Here is a tiny trained network, its code and every weight. The questions are about switching its units off for an input and a class, where a switched-off unit gives its printed mean instead of its output.

import numpy as np


def w(rows, s, z=0):
    codes = np.array(rows[::2]) - 128.0
    scale = np.full(codes.shape[1], s)
    scale[-1] = z or s
    return codes * scale


def f(y):
    return y / 2 * (1 + np.tanh(0.7978845608 * (y + 0.044715 * y**3)))


def log_softmax(a):
    a = a - a.max(-1, keepdims=True)
    return a - np.log(np.exp(a).sum(-1, keepdims=True))


def net(x, mask):
    res = np.array(x, float).reshape(1, 3) / 4 @ E
    y = f(res @ A[0][:, :-1].T + A[0][:, -1])
    res = res + np.where(mask, y, B[0][:, -1]) @ B[0][:, :-1]
    return log_softmax(res[-1] @ U[:, :-1].T + U[:, -1])


A, B = {}, {}
E = w([
[55,188,228],'x0',
[69,2,179],'x1',
[97,152,49],'x2',
],0.01)
A[0] = w([
[4,199,182,115],'N1',
[132,253,146,180],'N2',
[89,93,136,83],'N3',
[138,66,72,132],'N4',
[137,216,112,233],'N5',
[112,105,220,254],'N6',
[63,62,129,60],'N7',
[75,152,145,77],'N8',
[97,159,164,76],'N9',
[109,87,131,71],'N10',
[29,56,131,159],'N11',
[176,186,92,142],'N12',
[46,117,74,127],'N13',
[115,152,150,68],'N14',
[43,224,171,89],'N15',
],0.014,0.0089)
B[0] = w([
[158,103,100,230],'N1',
[128,103,178,230],'N2',
[110,202,156,148],'N3',
[202,94,154,172],'N4',
[107,82,177,224],'N5',
[147,49,155,249],'N6',
[136,223,176,170],'N7',
[180,191,79,147],'N8',
[184,192,91,151],'N9',
[132,252,131,140],'N10',
[150,107,176,217],'N11',
[178,115,203,188],'N12',
[97,86,153,154],'N13',
[134,173,117,131],'N14',
[182,126,111,207],'N15',
],0.015)
U = w([
[120,163,243,127],'0',
[247,109,75,165],'1',
[100,53,166,254],'2',
[15,26,142,213],'3',
[47,235,106,55],'4',
[99,209,58,50],'5',
[8,192,128,41],'6',
[115,153,2,40],'7',
],0.0093,0.0053)

Each question gives the input, the list of numbers given to net, and the class t.
The units are the neurons (one row each of A and B). Each row of codes is followed by its name. A weight is (code - 128) times the scale printed after its matrix; where a second scale follows, it is the last column's (A, B and U).
mask holds one flag per neuron, in row order. A switched-off neuron (its flag False) gives its mean, the last column of its row in B, instead of its output. The means were averaged over made-up inputs and are rounded, as every weight is.
A unit's drop is (log p(t) with every unit on - log p(t) with that unit switched off) / (log p(t) with every unit on - log p(t) with every unit switched off).
The circuit of an input: a set's keep is (log p(t) with only the set's units on - log p(t) with every unit switched off) / (log p(t) with every unit on - log p(t) with every unit switched off). Starting from the 12 units with the biggest drops (on a tie, the unit counted first), units are removed one at a time, each time the one whose removal leaves the highest keep (on an exact tie, the one counted first), for as long as the keep stays at least 0.8.
units of the circuit, in order: the units of the circuit, biggest drop first
most important unit: the unit with the biggest drop
k most important neurons: the k neurons with the biggest drops, biggest first
drop of u: that unit's drop, to one decimal
input [-6,-7,4], class 0: units of the circuit, in order : [N12; N5]
input [-3,-6,7], class 2: units of the circuit, in order : [N5]
input [2,-3,8], class 2: units of the circuit, in order : [N7; N5]
input [5,0,4], class 1: 2 most important neurons : [N15; N1]
input [5,3,5], class 1: units of the circuit, in order : [N1; N15]
input [-5,-5,6], class 2: units of the circuit, in order : [N5; N15]
input [-1,-6,-3], class 0: 2 most important neurons : [N6; N12]
input [-7,-8,3], class 0: units of the circuit, in order : [N12; N5]
input [3,2,2], class 3: units of the circuit, in order : [N12; N4; N7]
input [-3,-6,6], class 0: units of the circuit, in order : [N12; N1]
input [1,-7,6], class 0: 2 most important neurons : [N12; N6]
input [8,-7,-3], class 1: 3 most important neurons : [N15; N1; N9]
input [8,-7,2], class 1: 4 most important neurons : [N15; N1; N9; N8]
input [4,0,-7], class 2: most important unit : N6
input [7,-5,7], class 1: 3 most important neurons : [N15; N1; N8]
input [3,6,5], class 0: 3 most important neurons : [N7; N3; N11]
input [-1,-5,-1], class 0: 3 most important neurons : [N6; N12; N1]
input [6,7,6], class 0: 3 most important neurons : [N7; N3; N11]
input [5,-1,-5], class 1: drop of N9 : 0.2
input [8,-3,7], class 1: most important unit : N15
input [-1,-3,8], class 2: drop of N3 : 0.1
input [1,-4,-5], class 2: drop of N7 : 0.6
input [-3,-8,2], class 0: drop of N6 : 0.1
